Below is a small trained network, with its code and all its weights. Each question gives an input and a class and asks what happens when units are switched off, that is, made to give their printed mean instead of their output.

import numpy as np


def w(rows, s, z=0):
    codes = np.array(rows[::2]) - 128.0
    scale = np.full(codes.shape[1], s)
    scale[-1] = z or s
    return codes * scale


def norm(h):
    return h / np.sqrt((h * h).mean(-1, keepdims=True) + 1e-5)


def f(y):
    return np.maximum(y, 0)


def log_softmax(a):
    a = a - a.max(-1, keepdims=True)
    return a - np.log(np.exp(a).sum(-1, keepdims=True))


def net(x, mask):
    res = np.array(x, float).reshape(1, 3) / 4 @ E
    u = 0
    for l in range(4):
        y = f(norm(res) @ A[l][:, :-1].T + A[l][:, -1])
        res = res + np.where(mask[u : u + 5], y, B[l][:, -1]) @ B[l][:, :-1]
        u += 5
    return log_softmax(norm(res)[-1] @ U[:, :-1].T + U[:, -1])


A, B = {}, {}
E = w([
[228,77,2,96,213,68],'x0',
[143,171,46,108,179,212],'x1',
[209,88,208,94,54,125],'x2',
],0.0068)
A[0] = w([
[111,82,158,126,112,2,160],'0.n1',
[168,71,121,93,169,82,1],'0.n2',
[135,82,110,76,82,110,208],'0.n3',
[140,26,129,155,121,89,243],'0.n4',
[119,146,98,139,129,143,142],'0.n5',
],0.0098,0.0025)
B[0] = w([
[154,118,222,103,118,195,253],'0.n1',
[168,203,52,93,176,142,224],'0.n2',
[120,142,190,1,134,225,214],'0.n3',
[201,135,130,113,129,161,248],'0.n4',
[98,124,177,129,189,128,170],'0.n5',
],0.0095,0.0054)
A[1] = w([
[154,38,166,192,127,108,255],'1.n1',
[132,104,159,192,82,189,207],'1.n2',
[180,178,151,92,1,95,202],'1.n3',
[47,92,105,167,124,136,180],'1.n4',
[160,105,115,162,94,105,91],'1.n5',
],0.0079,0.0011)
B[1] = w([
[222,164,93,37,172,120,155],'1.n1',
[197,102,120,182,59,6,233],'1.n2',
[59,142,98,222,200,101,253],'1.n3',
[253,28,101,74,111,75,186],'1.n4',
[29,143,110,18,118,63,128],'1.n5',
],0.0052,0.0041)
A[2] = w([
[167,124,210,129,187,133,149],'2.n1',
[68,158,14,179,158,117,103],'2.n2',
[78,156,84,151,127,148,3],'2.n3',
[118,152,253,201,83,120,113],'2.n4',
[146,146,169,157,35,137,226],'2.n5',
],0.0064,0.002)
B[2] = w([
[115,138,204,126,140,227,214],'2.n1',
[55,115,194,80,221,138,181],'2.n2',
[143,61,117,27,161,160,142],'2.n3',
[126,115,63,93,90,122,253],'2.n4',
[114,142,78,254,128,163,222],'2.n5',
],0.01,0.0057)
A[3] = w([
[89,118,98,198,104,128,134],'3.n1',
[152,129,144,120,114,152,183],'3.n2',
[95,172,125,121,163,132,117],'3.n3',
[196,188,101,79,151,143,109],'3.n4',
[11,136,118,172,172,156,253],'3.n5',
],0.012,0.0027)
B[3] = w([
[77,208,73,254,187,178,196],'3.n1',
[72,122,148,109,198,159,200],'3.n2',
[103,150,195,72,195,62,172],'3.n3',
[194,152,152,162,10,124,254],'3.n4',
[49,115,149,99,137,34,251],'3.n5',
],0.0088,0.0076)
U = w([
[233,188,58,87,126,131,149],'0',
[190,147,200,109,117,222,191],'1',
[152,61,59,143,102,102,2],'2',
[95,134,138,62,249,35,181],'3',
[163,98,87,142,129,60,15],'4',
[48,198,92,239,125,150,158],'5',
],0.011,0.0053)

Each question gives the input, the list of numbers given to net, and the class t.
The units are the neurons (one row each of A and B). Each row of codes is followed by its name. A weight is (code - 128) times the scale printed after its matrix; where a second scale follows, it is the last column's (A, B and U).
mask holds one flag per neuron, layer by layer. A switched-off neuron (its flag False) gives its mean, the last column of its row in B, instead of its output. The means were averaged over made-up inputs and are rounded, as every weight is.
A unit's drop is (log p(t) with every unit on - log p(t) with that unit switched off) / (log p(t) with every unit on - log p(t) with every unit switched off).
The circuit of an input: a set's keep is (log p(t) with only the set's units on - log p(t) with every unit switched off) / (log p(t) with every unit on - log p(t) with every unit switched off). Starting from the 12 units with the biggest drops (on a tie, the unit counted first), units are removed one at a time, each time the one whose removal leaves the highest keep (on an exact tie, the one counted first), for as long as the keep stays at least 0.8.
circuit, biggest first: the units of the circuit, biggest drop first
k most important neurons: the k neurons with the biggest drops, biggest first
k most important neurons of layer l: the k neurons of layer l with the biggest drops, biggest first
drop when u is switched off: that unit's drop, to one decimal
input [6,-6,3], class 1: circuit, biggest first : [0.n1]
input [-4,-4,2], class 5: circuit, biggest first : [2.n5; 1.n3]
input [4,-4,-6], class 1: 2 most important neurons : [0.n1; 1.n3]
input [-3,8,1], class 3: 3 most important neurons : [0.n4; 0.n1; 0.n3]
input [-2,6,4], class 5: 2 most important neurons : [0.n2; 0.n3]
input [-5,0,8], class 5: 3 most important neurons : [2.n5; 1.n3; 0.n1]
input [-1,5,1], class 3: 2 most important neurons : [0.n4; 0.n1]
input [-2,1,1], class 5: 3 most important neurons : [0.n2; 1.n2; 3.n1]
input [0,-5,-7], class 1: 3 most important neurons of layer 0 : [0.n2; 0.n1; 0.n3]
input [-4,8,1], class 3: 4 most important neurons : [0.n1; 0.n4; 0.n5; 3.n5]
input [4,6,-4], class 3: drop when 2.n4 is switched off : 0.0
input [-1,0,1], class 5: drop when 0.n2 is switched off : 1.1
input [0,-8,-6], class 1: drop when 1.n1 is switched off : 0.1
input [-7,-3,3], class 5: most important neuron : [2.n5]
